Below is a small trained network, with its code and all its weights. Each question gives an input and a class and asks what happens when units are switched off, that is, made to give their printed mean instead of their output.

import numpy as np


def w(rows, s, z=0):
    codes = np.array(rows[::2]) - 128.0
    scale = np.full(codes.shape[1], s)
    scale[-1] = z or s
    return codes * scale


def f(y):
    return y / 2 * (1 + np.tanh(0.7978845608 * (y + 0.044715 * y**3)))


def log_softmax(a):
    a = a - a.max(-1, keepdims=True)
    return a - np.log(np.exp(a).sum(-1, keepdims=True))


def net(x, mask):
    res = np.array(x, float).reshape(1, 7) / 4 @ E
    y = f(res @ A[0][:, :-1].T + A[0][:, -1])
    res = res + np.where(mask, y, B[0][:, -1]) @ B[0][:, :-1]
    return log_softmax(res[-1] @ U[:, :-1].T + U[:, -1])


A, B = {}, {}
E = w([
[120,79,255,99,237,129,42,151],'x0',
[166,111,175,235,90,63,164,168],'x1',
[154,135,128,124,136,130,132,115],'x2',
[99,254,153,178,215,176,140,188],'x3',
[187,84,54,146,131,210,86,197],'x4',
[165,145,182,123,90,156,118,98],'x5',
[129,122,144,127,121,144,147,127],'x6',
],0.0085)
A[0] = w([
[95,89,175,132,165,128,108,140,6],'n1',
[133,90,127,84,87,114,112,149,3],'n2',
[77,175,176,111,167,25,154,52,5],'n3',
[88,145,99,76,126,174,135,107,131],'n4',
[135,4,125,92,92,73,103,94,15],'n5',
[139,102,194,74,181,105,40,173,112],'n6',
[136,153,96,27,152,162,47,113,68],'n7',
[206,93,93,137,164,175,99,188,86],'n8',
[199,104,147,204,123,78,120,172,80],'n9',
[115,196,153,137,156,139,113,188,18],'n10',
],0.011,0.0047)
B[0] = w([
[255,175,113,170,88,168,188,141,166],'n1',
[132,198,139,157,125,130,63,50,144],'n2',
[85,46,67,104,62,219,34,103,210],'n3',
[144,79,182,240,125,50,176,170,179],'n4',
[103,248,117,101,202,128,105,5,220],'n5',
[185,132,14,124,75,90,197,193,255],'n6',
[117,79,230,193,162,89,172,113,205],'n7',
[117,111,147,79,70,252,92,105,217],'n8',
[122,45,180,153,204,66,124,135,197],'n9',
[133,195,152,152,212,178,108,89,189],'n10',
],0.0086,0.0094)
U = w([
[124,254,141,94,199,156,144,79,74],'0',
[130,122,135,71,102,119,157,145,248],'1',
[111,59,120,65,58,203,111,126,124],'2',
[137,52,181,140,146,65,187,133,93],'3',
[194,180,57,98,27,81,224,163,96],'4',
],0.0099,0.014)

Each question gives the input, the list of numbers given to net, and the class t.
The units are the neurons (one row each of A and B). Each row of codes is followed by its name. A weight is (code - 128) times the scale printed after its matrix; where a second scale follows, it is the last column's (A, B and U).
mask holds one flag per neuron, in row order. A switched-off neuron (its flag False) gives its mean, the last column of its row in B, instead of its output. The means were averaged over made-up inputs and are rounded, as every weight is.
A unit's drop is (log p(t) with every unit on - log p(t) with that unit switched off) / (log p(t) with every unit on - log p(t) with every unit switched off).
The circuit of an input: a set's keep is (log p(t) with only the set's units on - log p(t) with every unit switched off) / (log p(t) with every unit on - log p(t) with every unit switched off). Starting from all 10 units, units are removed one at a time, each time the one whose removal leaves the highest keep (on an exact tie, the one counted first), for as long as the keep stays at least 0.8.
units of the circuit, in order: the units of the circuit, biggest drop first
most important unit: the unit with the biggest drop
k most important neurons: the k neurons with the biggest drops, biggest first
drop of u: that unit's drop, to one decimal
input [6,1,-8,-4,5,-6,4], class 4: 3 most important neurons => [n6 n1 n3]
input [-4,6,5,-3,7,-4,6], class 2: units of the circuit, in order => [n8]
input [5,-8,5,2,-5,-3,-2], class 3: 3 most important neurons => [n7 n4 n8]
input [1,4,7,2,4,-1,-2], class 2: 4 most important neurons => [n8 n7 n4 n5]
input [-7,3,6,8,-2,-2,3], class 0: 2 most important neurons => [n6 n10]
input [1,6,4,4,2,7,5], class 3: 3 most important neurons => [n9 n5 n3]
input [3,-7,0,3,0,4,5], class 3: units of the circuit, in order => [n7 n4]
input [-2,-8,-7,7,4,2,-1], class 3: units of the circuit, in order => [n4 n7]
input [-7,-7,4,-8,-3,-3,6], class 0: 2 most important neurons => [n5 n6]
input [-4,-5,3,4,-6,0,-4], class 2: 3 most important neurons => [n3 n5 n6]
input [8,-7,-7,-2,2,8,0], class 4: 3 most important neurons => [n6 n1 n9]
input [7,6,-7,2,-4,-5,-2], class 4: 2 most important neurons => [n6 n1]
input [5,-7,1,-1,4,2,-4], class 3: 3 most important neurons => [n7 n4 n3]
input [-4,8,-7,-3,5,-3,-5], class 3: units of the circuit, in order => [n9]
input [3,0,3,5,7,-4,6], class 2: 2 most important neurons => [n8 n5]
input [-2,-8,7,0,-7,-8,-5], class 3: 3 most important neurons => [n4 n7 n8]
input [-8,2,-5,-6,8,7,-1], class 2: 2 most important neurons => [n6 n8]
input [8,5,-7,-7,-4,-3,-3], class 4: 3 most important neurons => [n6 n1 n10]
input [-1,6,5,-8,-1,-4,0], class 0: drop of n5 => 0.9
input [-2,7,-5,-4,1,5,2], class 3: most important unit => n9
input [-3,-6,-5,-1,-8,-4,-4], class 2: drop of n3 => 1.4
input [-4,-4,-4,3,2,2,3], class 3: drop of n8 => 0.2
input [-2,-2,7,-1,-6,-3,-1], class 2: drop of n10 => 0.0
